Here is a tiny trained network, its code and every weight. The questions are about switching its units off for an input and a target symbol, where a switched-off unit gives its printed mean instead of its output.

import numpy as np


def w(rows, s, z=0):
    codes = np.array(rows[::2]) - 128.0
    scale = np.full(codes.shape[1], s)
    scale[-1] = z or s
    return codes * scale


def f(y):
    return y / 2 * (1 + np.tanh(0.7978845608 * (y + 0.044715 * y**3)))


def softmax(a):
    e = np.exp(a - a.max(-1, keepdims=True))
    return e / e.sum(-1, keepdims=True)


def log_softmax(a):
    a = a - a.max(-1, keepdims=True)
    return a - np.log(np.exp(a).sum(-1, keepdims=True))


def net(x, mask):
    ids = ['εζμξπσ'.index(c) for c in x.split()]
    T = len(ids)
    res = E[ids] + P[:T]
    u = 0
    for l in range(3):
        q, k, v = (res @ M[l].T for M in (Q, K, V))
        z = softmax(np.where(np.tri(T) > 0, q @ k.T / 4**0.5, -1e9)) @ v
        res = res + np.where(mask[u], z, O[l][:, -1]) @ O[l][:, :-1]
        u += 1
        y = f(res @ A[l][:, :-1].T + A[l][:, -1])
        res = res + np.where(mask[u : u + 8], y, B[l][:, -1]) @ B[l][:, :-1]
        u += 8
    return log_softmax(res[-1] @ U[:, :-1].T + U[:, -1])


Q, K, V, O, A, B = {}, {}, {}, {}, {}, {}
E = w([
[157,94,92],'ε',
[82,230,95],'ζ',
[187,93,24],'μ',
[112,109,100],'ξ',
[80,80,203],'π',
[2,41,53],'σ',
],0.0099)
P = w([
[119,253,183],'0',
[107,214,163],'1',
[124,190,152],'2',
[135,162,152],'3',
[141,144,146],'4',
[145,128,152],'5',
[145,117,153],'6',
[146,95,158],'7',
[150,78,161],'8',
[150,70,160],'9',
[153,58,162],'10',
[153,44,164],'11',
[157,38,163],'12',
],0.0033)
Q[0] = w([
[188,140,148],'0.h1',
[200,125,140],'0.h1',
[93,1,75],'0.h1',
[214,117,138],'0.h1',
],0.014)
K[0] = w([
[185,130,108],'0.h1',
[207,101,111],'0.h1',
[115,9,225],'0.h1',
[223,88,112],'0.h1',
],0.013)
V[0] = w([
[93,101,253],'0.h1',
[137,154,21],'0.h1',
[152,75,50],'0.h1',
[174,37,155],'0.h1',
],0.0056)
O[0] = w([
[2,106,28,7],'0.h1',
[225,130,228,239],'0.h1',
[183,216,187,245],'0.h1',
[108,244,77,130],'0.h1',
],0.006,0.0013)
A[0] = w([
[102,194,91,158],'0.n1',
[73,76,204,103],'0.n2',
[152,83,245,75],'0.n3',
[53,202,247,47],'0.n4',
[102,205,66,183],'0.n5',
[156,37,70,144],'0.n6',
[131,187,180,76],'0.n7',
[63,120,144,1],'0.n8',
],0.014,0.002)
B[0] = w([
[94,134,90,132],'0.n1',
[157,105,50,165],'0.n2',
[74,107,107,148],'0.n3',
[123,104,50,162],'0.n4',
[92,155,71,150],'0.n5',
[134,252,116,254],'0.n6',
[113,113,97,124],'0.n7',
[168,102,163,139],'0.n8',
],0.021,0.0038)
Q[1] = w([
[142,140,81],'1.h1',
[128,120,146],'1.h1',
[152,133,91],'1.h1',
[4,148,214],'1.h1',
],0.015)
K[1] = w([
[120,158,187],'1.h1',
[119,124,105],'1.h1',
[117,150,169],'1.h1',
[252,28,56],'1.h1',
],0.012)
V[1] = w([
[143,254,138],'1.h1',
[59,229,198],'1.h1',
[77,34,161],'1.h1',
[105,164,150],'1.h1',
],0.0075)
O[1] = w([
[194,26,84,254],'1.h1',
[138,2,171,171],'1.h1',
[44,192,202,1],'1.h1',
[138,79,139,145],'1.h1',
],0.0077,0.0085)
A[1] = w([
[92,167,162,42],'1.n1',
[62,60,171,20],'1.n2',
[166,103,254,77],'1.n3',
[100,66,170,214],'1.n4',
[145,140,87,113],'1.n5',
[39,81,192,1],'1.n6',
[24,60,98,11],'1.n7',
[202,149,205,125],'1.n8',
],0.011,0.005)
B[1] = w([
[185,108,94,119],'1.n1',
[195,141,5,123],'1.n2',
[133,124,21,126],'1.n3',
[191,157,242,150],'1.n4',
[40,108,127,254],'1.n5',
[166,80,23,121],'1.n6',
[216,164,23,191],'1.n7',
[226,217,153,203],'1.n8',
],0.018,0.006)
Q[2] = w([
[158,66,99],'2.h1',
[175,142,249],'2.h1',
[137,128,151],'2.h1',
[152,151,37],'2.h1',
],0.014)
K[2] = w([
[132,135,177],'2.h1',
[124,2,106],'2.h1',
[126,105,125],'2.h1',
[205,140,150],'2.h1',
],0.015)
V[2] = w([
[39,1,88],'2.h1',
[43,15,94],'2.h1',
[178,13,40],'2.h1',
[195,166,118],'2.h1',
],0.0028)
O[2] = w([
[3,202,42,3],'2.h1',
[13,194,53,9],'2.h1',
[118,58,17,192],'2.h1',
[188,61,130,224],'2.h1',
],0.0031,0.0054)
A[2] = w([
[15,40,214,240],'2.n1',
[187,12,254,15],'2.n2',
[123,229,247,22],'2.n3',
[28,35,18,22],'2.n4',
[134,218,66,40],'2.n5',
[77,99,219,4],'2.n6',
[204,57,177,165],'2.n7',
[129,58,6,70],'2.n8',
],0.0088,0.0022)
B[2] = w([
[83,2,74,133],'2.n1',
[126,191,98,165],'2.n2',
[58,138,173,145],'2.n3',
[194,103,133,195],'2.n4',
[86,128,100,159],'2.n5',
[104,128,182,128],'2.n6',
[154,68,175,211],'2.n7',
[77,178,135,250],'2.n8',
],0.027,0.018)
U = w([
[51,99,145,88],'ε',
[101,204,195,116],'ζ',
[252,133,149,142],'μ',
[147,223,22,180],'ξ',
[163,169,84,1],'π',
[149,77,50,209],'σ',
],0.0046,0.0066)

Each question gives the input, a string of symbols that net reads in full, and the target symbol t.
The units are the heads (4 rows each of Q, K, V and O) and the neurons (one row each of A and B). Each row of codes is followed by its name. A weight is (code - 128) times the scale printed after its matrix; where a second scale follows, it is the last column's (O, A, B and U).
mask holds one flag per unit, layer by layer, with each layer's heads first. A switched-off unit (its flag False) gives its mean, the last column of its rows in O or B, instead of its output. The means were averaged over made-up inputs and are rounded, as every weight is.
A unit's drop is (log p(t) with every unit on - log p(t) with that unit switched off) / (log p(t) with every unit on - log p(t) with every unit switched off).
The circuit of an input: a set's keep is (log p(t) with only the set's units on - log p(t) with every unit switched off) / (log p(t) with every unit on - log p(t) with every unit switched off). Starting from the 12 units with the biggest drops (on a tie, the unit counted first), units are removed one at a time, each time the one whose removal leaves the highest keep (on an exact tie, the one counted first), for as long as the keep stays at least 0.8.
units of the circuit, in order: the units of the circuit, biggest drop first
unit that matters most: the unit with the biggest drop
k most important neurons: the k neurons with the biggest drops, biggest first
top k neurons in layer l: the k neurons of layer l with the biggest drops, biggest first
input σ μ μ, target μ: 4 most important neurons -> 0.n2; 2.n8; 1.n8; 1.n4
input μ ζ μ μ μ μ ε μ, target ζ: units of the circuit, in order -> 0.n6; 1.h1; 1.n7; 0.h1
input μ ζ μ σ μ μ σ ε ζ ε σ ξ, target ε: units of the circuit, in order -> 1.n7; 1.n8
input ζ σ π ζ ε, target ξ: 4 most important neurons -> 2.n7; 1.n7; 0.n4; 0.n2
input σ σ μ ξ μ ε μ ζ ζ μ, target ξ: 4 most important neurons -> 0.n6; 1.n7; 0.n5; 1.n8
input ε σ σ, target σ: 3 most important neurons -> 0.n2; 1.n8; 1.n7
input σ ζ μ μ μ μ π ξ, target ξ: unit that matters most -> 0.n4
input ε ε σ, target σ: 2 most important neurons -> 1.n8; 0.n2
input μ σ μ ξ ξ ε ε μ ε μ ξ, target ζ: 3 most important neurons -> 0.n4; 1.n5; 0.n5
input μ σ σ μ ε ε μ ζ, target ξ: units of the circuit, in order -> 0.n5; 2.n7
input ζ π μ ζ μ μ μ ξ ε, target ξ: 2 most important neurons -> 0.n4; 0.n3
input σ π σ ζ σ ξ, target ξ: units of the circuit, in order -> 0.n4; 0.n2; 1.h1; 2.n7
input ζ ε σ μ π, target ξ: 4 most important neurons -> 2.n8; 1.n7; 0.n3; 0.n4
input σ ε ε ε μ μ ξ ε ε μ ξ, target ζ: 2 most important neurons -> 0.n4; 1.n7
input ε ζ ξ, target ε: unit that matters most -> 0.n6
input μ π σ, target ξ: 4 most important neurons -> 2.n7; 0.n5; 0.n1; 2.n8
input ξ π ζ μ σ, target ξ: 3 most important neurons -> 2.n8; 2.n7; 0.n5
input μ μ σ ε μ ε ξ μ, target ζ: 3 most important neurons -> 0.n6; 1.n8; 2.n3
input ζ ζ ζ μ ζ ε ζ μ σ ε ε ε, target ζ: top 2 neurons in layer 1 -> 1.n7; 1.n8
input ξ ε π π π μ, target ξ: top 4 neurons in layer 0 -> 0.n6; 0.n5; 0.n8; 0.n1
input ε μ μ μ μ μ, target μ: unit that matters most -> 0.h1
input ζ μ μ ε ε, target ζ: top 3 neurons in layer 0 -> 0.n6; 0.n3; 0.n2
input ε ξ π ζ, target ξ: top 2 neurons in layer 0 -> 0.n5; 0.n4
